What each symbol does to the nodes:
x: Z952->Z280, Z236->Z166, Z194->Z568, Z582->Z592, Z210->Z616, Z671->Z37, Z891->Z47, Z921->Z40, Z480->Z911, Z725->Z883, Z108->Z596, Z302->Z317, Z232->Z730, Z161->Z278, Z116->Z573, Z730->Z602, Z400->Z747, Z747->Z771, Z146->Z715, Z745->Z703, Z98->Z513, Z471->Z51, Z271->Z805, Z373->Z495, Z376->Z355, Z53->Z482, Z573->Z758, Z805->Z520, Z736->Z400, Z602->Z373, Z827->Z507, Z982->Z816, Z767->Z116, Z682->Z432, Z883->Z765, Z119->Z302, Z10->Z326, Z362->Z255, Z132->Z999, Z292->Z767, Z308->Z176, Z323->Z841, Z579->Z961, Z596->Z153, Z40->Z421, Z701->Z863, Z776->Z272, Z657->Z67, Z564->Z383, Z231->Z982, Z703->Z109, Z803->Z657, Z255->Z323, Z383->Z540, Z964->Z196, Z540->Z10, Z176->Z367, Z975->Z132, Z272->Z855, Z153->Z736, Z85->Z308, Z890->Z471, Z592->Z146, Z911->Z662, Z47->Z975, Z507->Z108, Z367->Z803, Z855->Z952, Z513->Z480, Z955->Z376, Z458->Z48, Z863->Z349, Z616->Z98, Z196->Z745, Z961->Z458, Z37->Z827, Z48->Z776, Z495->Z891, Z841->Z41, Z109->Z161, Z166->Z231, Z349->Z579, Z432->Z725, Z662->Z674, Z385->Z119, Z758->Z232, Z280->Z582, Z278->Z292, Z482->Z964, Z311->Z194, Z520->Z210, Z51->Z606, Z568->Z53, Z765->Z564, Z41->Z285, Z999->Z890, Z606->Z270, Z674->Z921, Z715->Z955, Z67->Z236, Z317->Z671, Z532->Z682, Z771->Z311, Z270->Z362, Z285->Z532, Z421->Z85, Z355->Z271, Z326->Z701, Z816->Z385
s: Z952->Z47, Z236->Z961, Z194->Z513, Z582->Z132, Z210->Z841, Z671->Z592, Z891->Z119, Z921->Z765, Z480->Z682, Z725->Z964, Z108->Z376, Z302->Z280, Z232->Z166, Z161->Z308, Z116->Z657, Z730->Z231, Z400->Z520, Z747->Z210, Z146->Z890, Z745->Z40, Z98->Z285, Z471->Z507, Z271->Z362, Z373->Z816, Z376->Z606, Z53->Z911, Z573->Z67, Z805->Z255, Z736->Z805, Z602->Z982, Z827->Z715, Z982->Z776, Z767->Z803, Z682->Z53, Z883->Z196, Z119->Z952, Z10->Z278, Z362->Z736, Z132->Z671, Z292->Z367, Z308->Z10, Z323->Z747, Z579->Z758, Z596->Z355, Z40->Z564, Z701->Z767, Z776->Z373, Z657->Z349, Z564->Z703, Z231->Z48, Z703->Z421, Z803->Z863, Z255->Z400, Z383->Z109, Z964->Z674, Z540->Z161, Z176->Z326, Z975->Z317, Z272->Z495, Z153->Z271, Z85->Z540, Z890->Z827, Z592->Z999, Z911->Z432, Z47->Z302, Z507->Z955, Z367->Z701, Z855->Z891, Z513->Z532, Z955->Z51, Z458->Z730, Z863->Z116, Z616->Z41, Z196->Z921, Z961->Z232, Z37->Z146, Z48->Z602, Z495->Z385, Z841->Z771, Z109->Z85, Z166->Z458, Z349->Z573, Z432->Z482, Z662->Z725, Z385->Z855, Z758->Z236, Z280->Z975, Z278->Z176, Z482->Z662, Z311->Z98, Z520->Z323, Z51->Z108, Z568->Z480, Z765->Z745, Z41->Z311, Z999->Z37, Z606->Z596, Z674->Z883, Z715->Z471, Z67->Z579, Z317->Z582, Z532->Z568, Z771->Z616, Z270->Z153, Z285->Z194, Z421->Z383, Z355->Z270, Z326->Z292, Z816->Z272
q: Z952->Z495, Z236->Z349, Z194->Z616, Z582->Z47, Z210->Z255, Z671->Z280, Z891->Z816, Z921->Z725, Z480->Z285, Z725->Z53, Z108->Z715, Z302->Z855, Z232->Z67, Z161->Z421, Z116->Z367, Z730->Z236, Z400->Z271, Z747->Z805, Z146->Z132, Z745->Z674, Z98->Z841, Z471->Z37, Z271->Z606, Z373->Z231, Z376->Z471, Z53->Z513, Z573->Z803, Z805->Z270, Z736->Z355, Z602->Z166, Z827->Z592, Z982->Z458, Z767->Z176, Z682->Z194, Z883->Z482, Z119->Z272, Z10->Z109, Z362->Z596, Z132->Z302, Z292->Z308, Z308->Z383, Z323->Z736, Z579->Z116, Z596->Z955, Z40->Z883, Z701->Z278, Z776->Z730, Z657->Z701, Z564->Z196, Z231->Z961, Z703->Z921, Z803->Z326, Z255->Z153, Z383->Z745, Z964->Z911, Z540->Z703, Z176->Z540, Z975->Z119, Z272->Z602, Z153->Z376, Z85->Z564, Z890->Z671, Z592->Z975, Z911->Z532, Z47->Z385, Z507->Z146, Z367->Z10, Z855->Z373, Z513->Z41, Z955->Z890, Z458->Z758, Z863->Z292, Z616->Z323, Z196->Z662, Z961->Z573, Z37->Z582, Z48->Z232, Z495->Z982, Z841->Z400, Z109->Z40, Z166->Z579, Z349->Z767, Z432->Z568, Z662->Z682, Z385->Z776, Z758->Z657, Z280->Z891, Z278->Z85, Z482->Z480, Z311->Z210, Z520->Z362, Z51->Z827, Z568->Z98, Z765->Z964, Z41->Z747, Z999->Z317, Z606->Z507, Z674->Z432, Z715->Z999, Z67->Z863, Z317->Z952, Z532->Z311, Z771->Z520, Z270->Z108, Z285->Z771, Z421->Z765, Z355->Z51, Z326->Z161, Z816->Z48
p: Z952->Z119, Z236->Z758, Z194->Z285, Z582->Z317, Z210->Z747, Z671->Z132, Z891->Z855, Z921->Z196, Z480->Z568, Z725->Z662, Z108->Z51, Z302->Z47, Z232->Z961, Z161->Z540, Z116->Z863, Z730->Z458, Z400->Z255, Z747->Z323, Z146->Z37, Z745->Z765, Z98->Z311, Z471->Z715, Z271->Z153, Z373->Z776, Z376->Z108, Z53->Z682, Z573->Z349, Z805->Z736, Z736->Z362, Z602->Z48, Z827->Z890, Z982->Z602, Z767->Z701, Z682->Z480, Z883->Z674, Z119->Z891, Z10->Z308, Z362->Z271, Z132->Z582, Z292->Z326, Z308->Z161, Z323->Z520, Z579->Z67, Z596->Z606, Z40->Z745, Z701->Z367, Z776->Z982, Z657->Z116, Z564->Z40, Z231->Z730, Z703->Z564, Z803->Z767, Z255->Z805, Z383->Z421, Z964->Z725, Z540->Z85, Z176->Z278, Z975->Z280, Z272->Z816, Z153->Z270, Z85->Z109, Z890->Z146, Z592->Z671, Z911->Z53, Z47->Z952, Z507->Z471, Z367->Z292, Z855->Z385, Z513->Z194, Z955->Z507, Z458->Z166, Z863->Z803, Z616->Z771, Z196->Z883, Z961->Z236, Z37->Z999, Z48->Z231, Z495->Z272, Z841->Z210, Z109->Z383, Z166->Z232, Z349->Z657, Z432->Z911, Z662->Z482, Z385->Z495, Z758->Z579, Z280->Z302, Z278->Z10, Z482->Z432, Z311->Z41, Z520->Z400, Z51->Z955, Z568->Z532, Z765->Z921, Z41->Z616, Z999->Z592, Z606->Z376, Z674->Z964, Z715->Z827, Z67->Z573, Z317->Z975, Z532->Z513, Z771->Z841, Z270->Z355, Z285->Z98, Z421->Z703, Z355->Z596, Z326->Z176, Z816->Z373

The rows follow the links: the fewer symbols apart two nodes are, the more alike their rows tend to be.

Each row is also shifted at random along 6 hidden directions that mean nothing.

Each row, then its node:
-29   -5   -3   -3   15   -8    1    6   -1    2   -5   -4   -4    4   -5    3    7    5  -12   -7    3   -2    0   -4   17   -7    1  -24   -8   -7  -13    1    2   -9   10    7  -15   14    7    5   -4    8   -7   -7    2    8   -3    5    4    4   10   -2   -7    9    1    6  -14   -9   -4   13    6    1  -11   -1   -8   -1    4: Z703
  1    4   -7  -10   -4   -3    7   -7    5   -3   -1    2   23    7    7   11   11   10   12    4   18   -9   10   11    2   -6   -3    5   -8  -30   -2    1   -3    9   -3  -28    0  -10  -16    6    3   13    4   -4   13  -10   -8   -1   -6  -10  -10  -16    0    5   -4    9    7   -2   -2    5   -7    0   11   19    1    1    2: Z776
-48    0    1    5   -7    8   -5   -3   10    4    5   -1   -5   -4   -1   -8   10   -4    0   -2   -4    1   -5   -1    1   -3   -1  -10    9   -3   -3   -8    2   -6    6    2    4  -25    3  -12    6   -3    5    2   -6   10    9   -5   -4    4   11    7   -1   -8   -2    4   -2   11    1   -3    2    0   -2    5    5    2   -5: Z805
 12    3   -6   -8    4   -8    6    2  -10   -7   -5    4    6    1    4   10   -7    8    6    6   -3    1   10    1   -1   -1    2   24   -8    2    6    6    3    5   -4  -29   -7   -2  -14    9   -9    6   -2   -9   12  -12  -12    2    1   -3  -10  -11    7   11    3   -7    1    1   -7   -2    0   -1   10    8   -6   -6    3: Z579
-26    2    4    0    4    2   -8    4   -2   -1    4   -3   -3  -10   -4   -9    1   -5   -9   -3   -9    6   -9   -8    2   -2    6   10    5    2   -1   -4    5  -10    9  -14   -4  -24    1   -3    0    0   -4   -8   -9   -6    5    3    5   13   14    8    9   -1   -1  -11   -8   13   -6   -9    8   -1   -3   10    0  -11   -3: Z532
  1    5   -6    3    4   -4    4    8  -11  -11   -6    8   -1   -1    3    9    0    7    2   11    0    7    9  -13   -7   -4    6   38   -5    5   11    7   11    2   -1  -12  -12  -33  -14   10   -8   -9   -4  -10   13  -16   -9    1    3    3   -9    0    7   16    9  -13   -3   19   13  -12    7    0    8   -1  -15   -5    5: Z657
  9   -2   -1   10   11   -4    2    9   -3   -5   -6    4   -7    4    0    5    6    3  -10    3    2    4    3  -10    2   -4    4    0   -7   -2   -1    7   11   -5    5   12  -13  -15    0   10   -4   -3   -8   -4    5    9   -2    1    4    3    0   -5   -3   12    5    1   -8    9   13    3    6    1   -8   -7  -14    1    6: Z308
 28    4    0   21  -14   13    6   -7   12   -5    3    8   21    7   15    3    8   -3   11   10   24   -1    8    9  -14    6    0   12    4  -27   12    4   11   10   -3    9   12  -28  -17   -3    3   -1    7    6    5   15    4   -7   -9  -12  -13  -24   -1   -3   -4   11   12   12   29    2  -12    0    8   -3   -1   10   -2: Z280
 -3    5   -6   -2  -12    2    8   -7   -1   -3    1    3   16    2    9    5  -10    2   14    6    8   -3   10   13   -5    6   -1   15    1   -6    9    0   -1   10   -6  -16    8   12  -15   -5   -8    8    7   -2    8   -2   -7   -1   -8  -10  -11  -16    4   -1   -4    2    8   -8   -1    2   -9    0   14    2    4    1   -2: Z952
 36    3   12   -8    5    0  -10    2  -11   -2    7   -7    2  -16   -3  -12  -23  -12   -8   -6  -21    8  -13    3   -4   12    7   21    6   16    4   -1    0   -6    1  -32    6   12   -1   -2   -6    9   -5   -7  -17  -12    3    7   10   12    9   -1   19   -7   -7  -19    0   -1  -23   -9    1   -1    1   11    8  -18   -5: Z513
-26    0    5   13   -5    9   -4   -1    5    1    6   -1   -4   -6    2  -11   -6  -10   -5   -2  -10    7   -5    4   -1    7    4   -5   12    4    3   -4    9   -8    8   -1    6   -7   -1  -13   -7    5    2   -2   -9   25    8   -1   -2    5   10  -10    4   -8   -5    1   -3    5   -2    3   -1    0   -4   -2    4   -2   -7: Z747
-18    4    0   -9  -12    4    0  -11    4    3    7   -4   13   -5    3   -5   -9   -4   10   -3   -4   -3    0   17    0    6   -2    1    7   -5    2   -7   -7    3   -1  -30   13   15   -8  -12   -2   15    8   -1   -3    0    0    0   -7   -4    1  -11    8  -11  -10    2    7  -10  -20    2   -9   -1   10   14   14   -4   -7: Z955
  5    0    6   15    9    2   -4    9   -3   -5    0    1   -4   -4    0   -5   -3   -6  -14   -1   -2    8   -4   -9    0    4    8    6    2    1    2    4   15  -10   10   10   -8  -14   -1    2   -7   -1   -8   -7   -6   13    4    3    6    9    9   -7    3    5    0   -6   -9   11   11    0    6    0  -10   -9   -9   -4    0: Z674
  0    0   -7   -2    6   -7    6    4   -1   -3   -7    1    8    8   -1   11   13   11    0    3   23   -7    7   -8    5   -9   -2    0  -11  -16   -3    4   -1    4   -1   20  -11    0    0   11    4   -6   -4   -2   12  -15   -7    2    0   -3   -7    5   -9   12    5    3   -3   -3   18    2    4    1   -1   -6  -11    5    8: Z349
-25    3    5    4    1    5   -6    2    1   -1    5   -5    5  -10   -1  -10   -3   -8   -8   -4    0    4   -8   -2    3    3    6    7    6   -5    1   -4    6   -9   10   -6   -1  -10   -2   -7   -3    3   -3   -8  -10    0    5    4    3   10   13   -1    7   -3   -5   -7   -7    6    0   -3    4    0   -3    4    1   -8   -4: Z285
  1   -2    9   -8    3    3  -12   -4   12    7    7   -6    1   -4   -6   -9   20   -4   -6   -9   -2   -4  -13    1    5   -7   -2  -21    3  -16  -16   -7   -7   -7    4  -14    5  -27    9    0   21    5    0    5  -12   -5   12   -3    4    6   15   12   -1  -10   -6    5    0    9  -13   -2    1    0   -8   25   10   -3   -3: Z771
 31    1    0   12    9   -2    5    6   -2   -8   -4    4   11    6    6    7    3    2   -7    4   16    1    6   -4    0    1    5    9   -7  -17    3    9   13   -1    4    8   -9   -9   -9   11   -5    3   -7   -6    6    6   -3    3    3   -1   -5  -19   -1   12    1    2   -4    5   20    6    1    1   -4   -7  -13    1    5: Z292
 14    6   -1   11  -14   11    2   -6   10   -4    4    6   20    3    9    3   15    0   12    9   26   -3    4    1  -14    0   -1   19    4  -27    9    0    4   10   -5    8   10  -40  -13   -1   11   -9    6    5    4   -9    3   -6   -8   -8  -12   -4    0   -3   -1    4   12   17   29   -9   -6    0   10    2    1    7   -1: Z317
  2   -1   -9  -12   -2   -6    4   -1   -3    2   -7    3   -9    6   -4   10    8   11   11    5    1   -5    6   -7   -2  -10   -8    2   -7   10   -2    1  -12    9  -12    9   -2   -1    6    7    9  -14    3    8   11  -22   -7   -4   -2   -6  -13   23   -7    4   10   -1    6   -1    1   -8    2    0    6   -2   -2    7    6: Z982
 32    2   -2    1    8   -4    1    5   -1   -6   -5    4    7    5    0    9   20    8   -2    5   20   -3    3  -14   -4  -10    1   16  -11  -18   -2    6    3    3   -3    9  -11  -35   -3   17   12  -13   -6   -1    9  -24   -3    0    4    1   -8   10   -3   13    7   -3    0   17   23   -9    6    1    0    3  -12    1    8: Z863
-47   -4  -11   -8  -12   -2    9   -7    0    9   -4   -4   -3    6   -2    3  -16    4   11   -3    7  -10    6   10    8    4   -9  -27    1   17    0   -5  -17    8   -7   39    7   76   14  -14   -8   -3    9    8    5    7   -6    1  -11  -11   -6    9  -14   -8    1   11    3  -38   -2   13   -7    0    3  -28    8   13   -1: Z582
  0   -3    2    8   11   -4    2    9   -8   -3   -3    1  -10   -1    0    0  -13   -2  -12   -2  -15    9    1   -2    6    4    6   -3   -2   13    1    6   12   -9    9   -5  -10   13   -2    3  -18    9   -8   -9   -1   22   -2    4    5    6    7  -16    3    8    1   -2  -12   -3   -7    9    3    0   -8   -8   -8   -5    1: Z564
  7    0    2    4  -12    9   -5   -5    5    3    3    7  -21   -2    1   -5    5   -4   10    6  -25    7   -2   -2  -16   -1   -4    7   10   21    7   -3   -1    4   -8  -12   12  -41    1   -6    9  -13    9   12   -3    6    8  -12   -2   -1   -4   14    3   -9    5   -2   10   23   -7  -16   -1   -1    6    8    8    3   -5: Z471
-17    4  -10    9  -10    4    8   -1    2   -5   -3    6   10    6    6    8    8    6   11   10   25   -3   11   -6   -7   -3   -1   17   -1  -12   10    2    3    9   -4   24   -1  -15   -8    0    1  -14    4    1   12   -9   -5   -3   -8   -7  -13    2   -5    7    6    2    5    7   31   -5   -1    1    9  -14   -8    9    3: Z272
-77   -1   -5    9  -12    8    1   -3    4    4    2    1  -13   -3    2   -8  -12   -5    4    1  -14    6    2    3    2    5    0  -10   13   20    6   -7    4   -4    7   12    5   13    2  -21  -14   -1    8    0   -2   28    3   -3   -9    1    8   -2   -2   -7   -1    4   -5   -5   -3    4   -1   -1    0  -16    4    4   -7: Z270
 27    5   13   11    0    9   -7   -1    5   -4   10   -5   27   -9    5  -12   -2  -13  -10   -5   17    2  -10    6   -3   11    9   13    7  -29    3   -1   10   -6    9   -9    7  -14  -10   -3    2   11   -5   -7  -15    1    9    6    4    7   10  -19   11   -7  -13   -4    0    6   10    0   -3    0   -3    9    4   -9   -6: Z98
-41    4   -5    9  -16   11   -1   -3    5   -1    2    4   -2   -3    2   -3    5   -2   10    8    8    2    1   -8  -11   -1   -1   18   10    4   11   -5    1    4   -3   21    7  -27   -1  -12    5  -20    8    4    1   -7    4   -6   -8    0   -4   16   -1   -5    5   -5    5   15   21  -14    2    0    8  -11    1    5   -3: Z715
-29    2    0   -9  -10    5   -2   -9    6    6    6   -8   17   -5   -3   -7   -1   -3    5   -6   19  -10   -6    6    3    2   -3   -7    5  -12   -3   -9  -14    3   -2   14   10   26    6  -12    9   -1    5    3   -7  -18    3    3   -6   -1    4   13   -1  -12   -7    1    4  -16    1   -1   -4    0    4   -1   13    1   -4: Z606
  9   -1   -6    3    2   -5   10    1    0   -3   -5    4    7   11    6   12    1    8    4    4    9   -3   12    6    3   -2   -1   -5   -8  -11    0    6    4    5    0   -2   -5   10   -9    7   -7    8    0   -2   13   11   -9    0   -4   -9  -10  -20   -6    9    0   10    0   -7    4   12   -5    1    2   -3   -7    5    4: Z236
 -2    6   -2    6  -16   10    0   -4    0   -3    3    2    9   -5    3   -3   -1   -3   11    7   20   -2   -1   -7  -15    4    0   28    8    0   14   -3   -4    9   -9   32   11  -10    0   -7    8  -23    6    6   -1  -24    3   -2   -6   -2  -10   20    1   -6    4  -10   10    7   29  -18    0    0   10  -17    2    5   -2: Z37
-22    1  -12   -2   -5   -4    9    0   -6   -3   -7    6   -7    5    3   10   -5    9   10    8   -3    1   12   -2   -2   -3   -2   11   -4   14    8    3   -1    7   -6    1   -4    7   -5    0  -10   -6    4   -1   15   -2  -10   -2   -5   -6  -12    1   -2    8    8   -1    1   -3    2   -2    0    0    9  -10   -5    4    3: Z602

Start, symbols taken left to right, then the node you end at.
Answers are names.
-14    1  -11   -4   -2   -6    7    4  -10   -4   -9    6  -13    4   -1   10   -3    9    8    9   -4    2   10  -11   -4   -5   -2   16   -5   21    7    4   -2    7   -8   10   -7    0   -1    5   -5  -16    2    0   14  -13  -10   -2   -2   -3  -13   14   -3   10   12   -7    0    3    7   -9    6    0    7  -13   -8    3    5
q s x x: Z231
-19    3   -4    8  -16    9    1   -4    3   -2    1    7   -7   -1    5   -1    2   -1   12   10   -6    5    4   -2  -14    0   -2   18    9   10   12   -2    3    6   -5    1    9  -32   -6   -8    1  -13    9    6    3    2    2   -9   -8   -3   -8    6    2   -4    5   -3    8   17   10  -13   -1    0   10   -3    2    5   -3
q q p: Z119
-48    4   -1   -6   -9    7   -6   -6    7    3    6   -4    6   -8   -3   -8    8   -3    5   -2    5   -2   -6   -1    0   -3   -1    4    8   -8   -1   -9   -6   -2    2   -5    6  -17    2  -11    9   -4    5   -1   -5  -15    5   -1   -4    4    8   15    3   -8   -3   -3    1    6   -1   -9    2    0    5   10    8   -3   -5
p q p s q: Z715
 39    4   14   14   -4   11   -6   -1    2   -2   11   -3   16   -9    7  -14  -15  -16   -7   -3    3    5   -9    9   -8   17    8   13   11   -9    9    0   10   -4    5   -4   13    4   -8   -8   -5    9   -2   -3  -17   12   10    4    3    4    6  -21   12  -11  -12   -5    3    1    5    1   -7    0   -2   -1    7   -7   -8
s s s x: Z285
 30   -4    4   11   13   -3   -1    9   -1   -3   -4    5  -11    5    0    3    9    1  -11    0   -5    6    0   -9    0   -4    3   -6   -6    0   -4    7   11   -6    5    6  -10  -23    2   12    0   -2   -8    0    1   14    2   -1    7    4    2   -5   -3    9    5    2   -7   13    8    3    5    0  -11   -2  -12    1    5
s s x s q s: Z161
 39    1   -3    6    1   -2    5    4   -5   -6   -5    9   -4    6    4   10    4    5    5   10    3    3    8   -8  -11   -2    0   19   -6    4    8    8    5    7   -8    6   -3  -22   -6   11    1  -12   -1    3   10   -6   -4   -4    1   -4  -15    1   -1    9    9   -3    5   13   16   -8    1    0    4   -6  -10    4    5
x q x s p p: Z961
 11    5    5    1  -12   10   -6   -6    6   -1    8   -1   11   -7    2   -7    4   -7    8    2    7   -1   -6    1  -12    3    0   20    9   -8    6   -5   -3    4   -5   -5   14  -26   -4   -6   12   -8    5    5   -7  -17    7   -4   -3    1   -2    9    7  -10   -3   -7   11   13    7  -15   -2   -1    8    9    9   -2   -5
x x q p: Z108
-29    2    4    4   -1    7   -9    3    2    0    4   -4   -1   -9   -6  -11    6   -7   -8   -3    7    2  -11  -14   -1   -1    4    7    7    0    0   -6    1   -7    5   24   -1  -17   10   -6    8  -15   -3   -1  -11  -14    8    2    3   12   12   23    1   -4    2  -10   -5   11   15  -12    9    0   -5   -7    0   -3   -2
s p x: Z285
-35    4   -7  -10  -12    3    2   -9    5    1    2    0    9   -1    2    2    6    5   15    4    3   -5    5    7   -2   -4   -4    8    3   -8    1   -6   -8    6   -4  -24    7  -15   -9   -6    5    3    9    0    7  -13   -3   -4   -8   -5   -4    3    3   -4   -2    2    7    2   -8   -5   -4   -1   14   16    8    0   -3
q s s q: Z952
 20    1   -4   -1    6   -5    6    2    1   -4   -5    4    8    8    3   12   14    9    1    5   15   -4    7   -3    0   -8   -1    5  -10  -18   -2    5    2    5   -2   -2   -8  -18   -7   13    5   -1   -3   -2   12   -8   -6   -1    0   -5   -9   -5   -4   11    3    5    1    6   11    1    1    0    2    5   -9    3    6
p s p x: Z758
 28   -5    6    0   14   -6   -5    9   -7    1   -3   -2  -16   -2   -6   -2   -2   -2  -13   -5  -12    4   -7  -10    3    0    2   -7   -4   16   -5    4    1   -7    2   11   -8    7   12    8    0   -5   -9    1   -6    1    2    3   10    8    6   10   -1    4    4   -6   -7    1   -3   -1    7    0  -12   -6   -5   -3    4
x x x s x: Z176
-13    2    5    1   -5    8   -9   -1    4    2    6   -6    4   -9   -6  -11    6   -7   -3   -4   14   -3  -13  -10   -4    1    1    5    7   -4   -1   -7   -6   -2    0   30    6   -8   12   -7   14  -17    0    4  -13  -21   10    2    1    8    8   26    0   -9   -1   -9    1    5   16  -13    5    0   -3   -7    5    0   -3
x q q p: Z270
-27   -1    1    8  -11   10   -4   -4   11    5    4    2  -10   -1    0   -7   10   -5    3    0   -5    2   -4    0   -5   -2   -3  -11   10    2    0   -6    0   -1    1   11    9  -24    5  -11    8   -8    7    9   -6   13   10   -8   -5    0    5    9   -4  -10    0    6    3   12    4   -4   -1    0   -2    0    6    6   -5
s p s q: Z108
